Below is a small trained network, with its code and all its weights. Each question gives an input and a class and asks what happens when units are switched off, that is, made to give their printed mean instead of their output.

import numpy as np


def w(rows, s, z=0):
    codes = np.array(rows[::2]) - 128.0
    scale = np.full(codes.shape[1], s)
    scale[-1] = z or s
    return codes * scale


def norm(h):
    return h / np.sqrt((h * h).mean(-1, keepdims=True) + 1e-5)


def f(y):
    return np.maximum(y, 0)


def log_softmax(a):
    a = a - a.max(-1, keepdims=True)
    return a - np.log(np.exp(a).sum(-1, keepdims=True))


def net(x, mask):
    res = np.array(x, float).reshape(1, 4) / 4 @ E
    u = 0
    for l in range(4):
        y = f(norm(res) @ A[l][:, :-1].T + A[l][:, -1])
        res = res + np.where(mask[u : u + 6], y, B[l][:, -1]) @ B[l][:, :-1]
        u += 6
    return log_softmax(norm(res)[-1] @ U[:, :-1].T + U[:, -1])


A, B = {}, {}
E = w([
[235,149,165,119,111,254],'x0',
[141,215,160,84,103,202],'x1',
[33,131,181,73,172,129],'x2',
[52,164,230,234,109,162],'x3',
],0.0086)
A[0] = w([
[125,243,104,105,92,127,7],'0.n1',
[108,237,120,71,13,91,18],'0.n2',
[1,153,179,124,105,176,38],'0.n3',
[173,79,53,92,169,46,3],'0.n4',
[154,120,66,155,63,54,4],'0.n5',
[122,9,9,162,102,61,5],'0.n6',
],0.0063,0.004)
B[0] = w([
[96,255,63,131,58,110,153],'0.n1',
[84,204,94,50,109,83,165],'0.n2',
[155,101,103,129,176,39,232],'0.n3',
[168,100,93,197,72,140,217],'0.n4',
[33,77,35,92,101,136,174],'0.n5',
[187,111,72,180,180,26,253],'0.n6',
],0.0082,0.0032)
A[1] = w([
[176,165,141,57,78,180,183],'1.n1',
[78,248,165,167,102,138,250],'1.n2',
[33,67,177,200,27,65,99],'1.n3',
[163,135,218,219,90,142,133],'1.n4',
[18,69,217,188,107,109,105],'1.n5',
[31,115,130,136,255,90,3],'1.n6',
],0.008,0.0043)
B[1] = w([
[137,117,99,83,127,178,224],'1.n1',
[110,156,64,161,88,112,254],'1.n2',
[155,188,116,109,247,195,227],'1.n3',
[184,143,203,182,126,175,214],'1.n4',
[142,129,111,165,251,113,226],'1.n5',
[90,145,206,75,72,164,197],'1.n6',
],0.011,0.0062)
A[2] = w([
[127,201,183,105,78,175,140],'2.n1',
[130,61,72,114,142,17,2],'2.n2',
[114,162,99,110,64,108,61],'2.n3',
[135,136,103,138,27,128,151],'2.n4',
[153,138,187,167,56,206,42],'2.n5',
[5,138,203,90,136,110,11],'2.n6',
],0.012,0.0044)
B[2] = w([
[135,112,96,163,38,32,249],'2.n1',
[188,48,152,222,35,37,254],'2.n2',
[75,185,59,85,203,150,166],'2.n3',
[43,235,182,125,150,121,202],'2.n4',
[68,117,170,211,12,155,232],'2.n5',
[2,65,164,4,134,88,203],'2.n6',
],0.0085,0.0051)
A[3] = w([
[206,25,114,170,115,8,62],'3.n1',
[84,65,74,52,109,108,81],'3.n2',
[222,53,112,50,145,160,141],'3.n3',
[2,114,169,76,161,101,2],'3.n4',
[69,78,175,84,98,76,36],'3.n5',
[14,76,99,167,117,120,192],'3.n6',
],0.0098,0.0057)
B[3] = w([
[133,63,90,148,67,44,254],'3.n1',
[177,149,96,238,102,169,172],'3.n2',
[116,60,143,105,178,164,192],'3.n3',
[68,73,252,41,153,118,194],'3.n4',
[132,132,132,203,177,116,154],'3.n5',
[181,78,185,94,129,108,224],'3.n6',
],0.011,0.0067)
U = w([
[200,24,45,162,82,47,223],'0',
[199,50,59,50,134,237,61],'1',
[41,88,195,45,198,99,111],'2',
[163,165,165,223,24,221,101],'3',
[130,178,170,235,226,158,5],'4',
[72,219,8,56,67,135,57],'5',
],0.014,0.002)

Each question gives the input, the list of numbers given to net, and the class t.
The units are the neurons (one row each of A and B). Each row of codes is followed by its name. A weight is (code - 128) times the scale printed after its matrix; where a second scale follows, it is the last column's (A, B and U).
mask holds one flag per neuron, layer by layer. A switched-off neuron (its flag False) gives its mean, the last column of its row in B, instead of its output. The means were averaged over made-up inputs and are rounded, as every weight is.
A unit's drop is (log p(t) with every unit on - log p(t) with that unit switched off) / (log p(t) with every unit on - log p(t) with every unit switched off).
The circuit of an input: a set's keep is (log p(t) with only the set's units on - log p(t) with every unit switched off) / (log p(t) with every unit on - log p(t) with every unit switched off). Starting from the 12 units with the biggest drops (on a tie, the unit counted first), units are removed one at a time, each time the one whose removal leaves the highest keep (on an exact tie, the one counted first), for as long as the keep stays at least 0.8.
circuit, biggest first: the units of the circuit, biggest drop first
unit that matters most: the unit with the biggest drop
top k neurons: the k neurons with the biggest drops, biggest first
k most important neurons of layer l: the k neurons of layer l with the biggest drops, biggest first
drop when u is switched off: that unit's drop, to one decimal
input [-5,5,-1,6], class 4: unit that matters most -> 1.n3
input [6,-5,1,-4], class 1: circuit, biggest first -> [2.n1, 2.n2]
input [-1,5,-5,-7], class 1: top 2 neurons -> [1.n2, 3.n3]
input [-1,-6,3,5], class 4: 2 most important neurons of layer 0 -> [0.n5, 0.n2]
input [3,3,-5,-3], class 1: top 4 neurons -> [1.n1, 1.n2, 1.n6, 1.n4]
input [-2,-4,1,5], class 4: 2 most important neurons of layer 1 -> [1.n5, 1.n3]
input [1,-5,3,3], class 4: top 2 neurons -> [1.n5, 1.n3]
input [-8,-3,0,7], class 2: top 4 neurons -> [1.n6, 2.n6, 3.n4, 0.n4]
input [-7,-8,0,5], class 2: top 2 neurons -> [1.n6, 1.n3]
input [6,-4,3,-8], class 1: top 4 neurons -> [3.n3, 0.n3, 2.n1, 1.n1]
input [-5,-8,-4,6], class 4: top 4 neurons -> [1.n3, 0.n3, 2.n1, 1.n5]
input [3,2,1,-2], class 1: 4 most important neurons of layer 1 -> [1.n1, 1.n6, 1.n4, 1.n2]
input [2,-7,-6,8], class 4: 2 most important neurons of layer 1 -> [1.n5, 1.n3]
input [-5,-8,-3,6], class 4: circuit, biggest first -> [1.n3]
input [3,-2,2,0], class 3: 2 most important neurons of layer 2 -> [2.n5, 2.n2]
input [2,-1,2,-1], class 1: drop when 2.n2 is switched off -> 0.2
